Below is a small trained network, with its code and all its weights. Each question gives an input and a target symbol and asks what happens when units are switched off, that is, made to give their printed mean instead of their output.

import numpy as np


def w(rows, s, z=0):
    codes = np.array(rows[::2]) - 128.0
    scale = np.full(codes.shape[1], s)
    scale[-1] = z or s
    return codes * scale


def f(y):
    return np.maximum(y, 0)


def softmax(a):
    e = np.exp(a - a.max(-1, keepdims=True))
    return e / e.sum(-1, keepdims=True)


def log_softmax(a):
    a = a - a.max(-1, keepdims=True)
    return a - np.log(np.exp(a).sum(-1, keepdims=True))


def net(x, mask):
    ids = ['αγδζηθλμξπστφω'.index(c) for c in x.split()]
    T = len(ids)
    res = E[ids] + P[:T]
    r = res
    for j in range(2):
        rows = slice(3 * j, 3 * j + 3)
        q, k, v = (r @ M[0][rows].T for M in (Q, K, V))
        z = softmax(np.where(np.tri(T) > 0, q @ k.T / 3**0.5, -1e9)) @ v
        o = O[0][rows]
        res = res + np.where(mask[j], z, o[:, -1]) @ o[:, :-1]
    y = f(res @ A[0][:, :-1].T + A[0][:, -1])
    res = res + np.where(mask[2:10], y, B[0][:, -1]) @ B[0][:, :-1]
    return log_softmax(res[-1] @ U[:, :-1].T + U[:, -1])


Q, K, V, O, A, B = {}, {}, {}, {}, {}, {}
E = w([
[153,157,61,163,72,73,153],'α',
[42,112,66,87,155,151,127],'γ',
[116,232,151,125,70,206,105],'δ',
[211,55,101,67,100,119,223],'ζ',
[46,81,103,106,120,214,110],'η',
[135,108,77,149,73,118,156],'θ',
[43,142,67,130,123,152,98],'λ',
[131,117,78,156,69,118,148],'μ',
[97,196,184,179,156,239,205],'ξ',
[83,153,55,150,103,106,126],'π',
[183,140,200,152,129,90,1],'σ',
[114,125,112,166,54,183,113],'τ',
[171,94,132,224,72,205,189],'φ',
[52,131,64,85,152,93,148],'ω',
],0.02)
P = w([
[4,136,181,88,79,25,189],'0',
[60,150,160,110,67,73,156],'1',
[92,150,150,116,71,103,141],'2',
[100,149,144,121,79,123,133],'3',
[109,151,135,126,84,138,125],'4',
[115,150,131,130,89,150,120],'5',
[120,151,125,135,93,163,115],'6',
[122,150,123,136,97,173,111],'7',
[124,149,119,137,100,182,106],'8',
[126,150,116,140,104,190,100],'9',
[126,152,116,145,107,194,97],'10',
[125,151,112,146,111,206,89],'11',
],0.013)
Q[0] = w([
[106,102,35,188,77,4,104],'H0',
[64,217,147,116,17,194,136],'H0',
[105,156,109,51,209,52,130],'H0',
[144,198,147,88,35,90,70],'H1',
[57,30,42,113,2,217,139],'H1',
[112,195,70,65,195,200,159],'H1',
],0.0081)
K[0] = w([
[92,139,36,189,48,81,160],'H0',
[62,160,205,169,175,146,18],'H0',
[87,181,29,58,160,177,169],'H0',
[101,149,65,31,13,140,121],'H1',
[159,58,195,172,178,54,2],'H1',
[133,166,213,84,117,127,75],'H1',
],0.0076)
V[0] = w([
[31,158,104,183,66,247,163],'H0',
[194,105,242,84,160,163,115],'H0',
[27,170,217,222,148,162,41],'H0',
[92,194,187,172,97,206,219],'H1',
[110,186,73,170,178,152,197],'H1',
[120,176,254,145,203,137,97],'H1',
],0.007)
O[0] = w([
[151,104,142,2,230,26,94,247],'H0',
[69,198,134,211,44,62,142,104],'H0',
[135,51,58,70,74,64,254,183],'H0',
[100,244,91,190,72,205,76,199],'H1',
[178,156,197,136,7,196,123,117],'H1',
[179,7,150,215,186,139,61,100],'H1',
],0.0065,0.012)
A[0] = w([
[182,175,132,164,101,204,42,53],'N0',
[132,132,130,61,151,70,94,163],'N1',
[135,132,101,138,128,224,33,3],'N2',
[100,166,86,161,171,58,63,101],'N3',
[132,127,135,153,120,223,10,60],'N4',
[47,138,93,147,118,161,151,24],'N5',
[189,115,89,158,80,125,131,145],'N6',
[157,108,128,149,67,83,110,234],'N7',
],0.013,0.004)
B[0] = w([
[122,55,61,183,186,131,50,170],'N0',
[148,141,170,194,142,175,159,247],'N1',
[92,119,132,221,161,88,224,143],'N2',
[171,253,134,132,80,109,149,152],'N3',
[158,114,173,70,109,72,229,145],'N4',
[208,128,139,93,82,105,97,176],'N5',
[43,146,201,88,130,154,112,172],'N6',
[115,159,164,95,156,123,78,167],'N7',
],0.012)
U = w([
[185,133,212,159,132,93,83,74],'α',
[115,173,167,12,105,108,216,183],'γ',
[159,111,170,179,92,147,157,44],'δ',
[69,128,187,182,135,165,148,24],'ζ',
[105,139,121,166,131,97,157,68],'η',
[114,154,172,177,163,146,155,1],'θ',
[159,93,183,146,138,122,124,91],'λ',
[144,88,115,113,98,115,124,83],'μ',
[102,117,159,123,123,134,106,47],'ξ',
[61,130,119,114,147,93,130,77],'π',
[7,121,37,227,187,203,145,201],'σ',
[105,144,62,116,165,254,17,247],'τ',
[45,129,112,117,153,96,138,86],'φ',
[141,125,107,111,119,71,129,79],'ω',
],0.008,0.0066)

Each question gives the input, a string of symbols that net reads in full, and the target symbol t.
The units are the heads (3 rows each of Q, K, V and O) and the neurons (one row each of A and B). Each row of codes is followed by its name. A weight is (code - 128) times the scale printed after its matrix; where a second scale follows, it is the last column's (O, A, B and U).
mask holds one flag per unit, heads first, then neurons. A switched-off unit (its flag False) gives its mean, the last column of its rows in O or B, instead of its output. The means were averaged over made-up inputs and are rounded, as every weight is.
A unit's drop is (log p(t) with every unit on - log p(t) with that unit switched off) / (log p(t) with every unit on - log p(t) with every unit switched off).
The circuit of an input: a set's keep is (log p(t) with only the set's units on - log p(t) with every unit switched off) / (log p(t) with every unit on - log p(t) with every unit switched off). Starting from all 10 units, units are removed one at a time, each time the one whose removal leaves the highest keep (on an exact tie, the one counted first), for as long as the keep stays at least 0.8.
circuit, biggest first: the units of the circuit, biggest drop first
unit that matters most: the unit with the biggest drop
top k neurons: the k neurons with the biggest drops, biggest first
which heads matter: for each layer, one digit per head in row order, 1 if its drop is at least 0.15 and else 0, layers parted by /
input λ ξ ζ φ α φ ζ, target τ: circuit, biggest first	[H0; N0]
input τ α ζ τ δ π δ λ λ ζ φ δ, target σ: top 3 neurons	[N2; N0; N5]
input φ ω τ τ φ ζ δ μ φ γ, target γ: circuit, biggest first	[N0; N3]
input τ ξ ζ π δ δ π ξ μ, target γ: circuit, biggest first	[N0; H1]
input ξ ζ τ δ φ ζ φ φ ζ, target σ: circuit, biggest first	[H0; N0; N2; H1]
input η γ δ ω φ τ ζ ζ π γ λ, target γ: which heads matter	00
input δ σ δ δ φ ξ ξ ζ ζ α, target γ: unit that matters most	N3
input ζ σ η, target μ: circuit, biggest first	[H0; N5; H1]
input ξ ζ ζ ξ α ξ ξ, target σ: circuit, biggest first	[H1; N2]
input δ η δ, target τ: top 3 neurons	[N0; N4; N2]
input γ α ζ δ ω λ ζ ζ, target σ: circuit, biggest first	[H0; N2]
input α τ γ ω ζ α ζ, target τ: top 2 neurons	[N0; N1]
input φ ζ η δ ζ σ ω δ ξ, target δ: which heads matter	10
input η μ σ ζ α π τ ξ δ α τ φ, target ζ: which heads matter	11
input ω μ ξ γ η θ λ τ ζ φ ω α, target γ: unit that matters most	H1
input ζ τ ζ σ φ, target ζ: circuit, biggest first	[H0; N6]
input δ δ δ η ζ φ α γ, target γ: which heads matter	00
input ξ δ δ η φ, target γ: which heads matter	10
input ζ λ ξ μ ξ, target τ: which heads matter	11
input θ φ α ξ ζ ζ δ, target γ: which heads matter	10
input θ η φ ζ π, target γ: which heads matter	01
input μ α ξ δ τ ξ ζ δ ζ μ ω, target γ: top 3 neurons	[N3; N0; N5]
input α θ σ δ, target τ: which heads matter	10
input λ ζ δ δ γ δ α δ ξ, target γ: which heads matter	10
input π λ δ μ δ η, target γ: which heads matter	01
input ζ ω σ ξ, target δ: which heads matter	11
input ξ ξ φ φ, target τ: which heads matter	11
input η τ γ π θ σ φ θ ζ, target λ: which heads matter	01
input ω φ δ π γ φ, target τ: which heads matter	01
